Below is a small trained network, with its code and all its weights. Each question gives an input and a class and asks what happens when units are switched off, that is, made to give their printed mean instead of their output.

import numpy as np


def w(rows, s, z=0):
    codes = np.array(rows[::2]) - 128.0
    scale = np.full(codes.shape[1], s)
    scale[-1] = z or s
    return codes * scale


def f(y):
    return y / 2 * (1 + np.tanh(0.7978845608 * (y + 0.044715 * y**3)))


def log_softmax(a):
    a = a - a.max(-1, keepdims=True)
    return a - np.log(np.exp(a).sum(-1, keepdims=True))


def net(x, mask):
    res = np.array(x, float).reshape(1, 6) / 4 @ E
    y = f(res @ A[0][:, :-1].T + A[0][:, -1])
    res = res + np.where(mask, y, B[0][:, -1]) @ B[0][:, :-1]
    return log_softmax(res[-1] @ U[:, :-1].T + U[:, -1])


A, B = {}, {}
E = w([
[254,110,124],'x0',
[76,61,155],'x1',
[54,135,62],'x2',
[120,86,133],'x3',
[133,100,95],'x4',
[129,131,152],'x5',
],0.0098)
A[0] = w([
[76,200,174,129],'neuron 0',
[130,67,109,136],'neuron 1',
[165,110,99,170],'neuron 2',
[178,155,129,96],'neuron 3',
[105,71,78,138],'neuron 4',
[193,67,92,54],'neuron 5',
[162,172,88,188],'neuron 6',
[186,46,105,235],'neuron 7',
[116,135,245,210],'neuron 8',
[109,171,126,89],'neuron 9',
[180,121,175,200],'neuron 10',
[143,94,138,131],'neuron 11',
[192,151,181,254],'neuron 12',
[145,77,188,139],'neuron 13',
[164,21,149,91],'neuron 14',
[76,214,146,130],'neuron 15',
[85,153,124,91],'neuron 16',
[202,178,75,110],'neuron 17',
[83,89,148,95],'neuron 18',
[153,77,177,175],'neuron 19',
[122,199,196,171],'neuron 20',
[149,16,154,121],'neuron 21',
[92,141,78,157],'neuron 22',
],0.013,0.0076)
B[0] = w([
[191,54,150,173],'neuron 0',
[141,168,173,150],'neuron 1',
[91,190,96,170],'neuron 2',
[102,89,103,155],'neuron 3',
[64,157,105,161],'neuron 4',
[2,86,107,163],'neuron 5',
[158,124,54,184],'neuron 6',
[163,163,144,234],'neuron 7',
[185,170,144,209],'neuron 8',
[140,89,179,132],'neuron 9',
[120,160,107,208],'neuron 10',
[81,184,128,143],'neuron 11',
[138,189,110,245],'neuron 12',
[110,182,129,172],'neuron 13',
[101,147,166,176],'neuron 14',
[164,106,110,178],'neuron 15',
[104,32,158,145],'neuron 16',
[106,104,86,187],'neuron 17',
[94,93,135,150],'neuron 18',
[127,211,189,186],'neuron 19',
[218,102,143,176],'neuron 20',
[87,209,212,183],'neuron 21',
[144,80,24,172],'neuron 22',
],0.0076,0.011)
U = w([
[101,148,64,158],'0',
[8,33,92,92],'1',
[59,155,175,68],'2',
[131,131,123,255],'3',
[143,157,115,155],'4',
[197,41,161,100],'5',
[154,138,103,49],'6',
],0.016,0.0076)

Each question gives the input, the list of numbers given to net, and the class t.
The units are the neurons (one row each of A and B). Each row of codes is followed by its name. A weight is (code - 128) times the scale printed after its matrix; where a second scale follows, it is the last column's (A, B and U).
mask holds one flag per neuron, in row order. A switched-off neuron (its flag False) gives its mean, the last column of its row in B, instead of its output. The means were averaged over made-up inputs and are rounded, as every weight is.
A unit's drop is (log p(t) with every unit on - log p(t) with that unit switched off) / (log p(t) with every unit on - log p(t) with every unit switched off).
The circuit of an input: a set's keep is (log p(t) with only the set's units on - log p(t) with every unit switched off) / (log p(t) with every unit on - log p(t) with every unit switched off). Starting from the 12 units with the biggest drops (on a tie, the unit counted first), units are removed one at a time, each time the one whose removal leaves the highest keep (on an exact tie, the one counted first), for as long as the keep stays at least 0.8.
units of the circuit, in order: the units of the circuit, biggest drop first
k most important neurons: the k neurons with the biggest drops, biggest first
drop of u: that unit's drop, to one decimal
input [-1,-2,7,-3,7,7], class 1: units of the circuit, in order -> neuron 12; neuron 8; neuron 7
input [6,-6,-6,6,3,-4], class 0: units of the circuit, in order -> neuron 5; neuron 17; neuron 2
input [-5,4,8,-6,-8,8], class 1: units of the circuit, in order -> neuron 16
input [3,-5,-1,-8,0,-3], class 0: units of the circuit, in order -> neuron 17; neuron 6; neuron 8
input [8,-2,-5,5,3,6], class 2: 2 most important neurons -> neuron 5; neuron 21
input [-2,1,1,3,0,-1], class 1: 2 most important neurons -> neuron 12; neuron 7
input [0,6,-8,0,-3,6], class 2: 2 most important neurons -> neuron 21; neuron 19
input [6,-1,-7,1,7,-5], class 0: 2 most important neurons -> neuron 5; neuron 17
input [5,0,-8,1,-1,8], class 4: drop of neuron 21 -> -0.1
input [6,-4,3,0,-5,-6], class 0: drop of neuron 8 -> 0.1
input [-8,-7,4,-7,-3,-7], class 5: drop of neuron 0 -> 0.2
input [8,-3,4,-6,5,-4], class 0: drop of neuron 20 -> 0.0
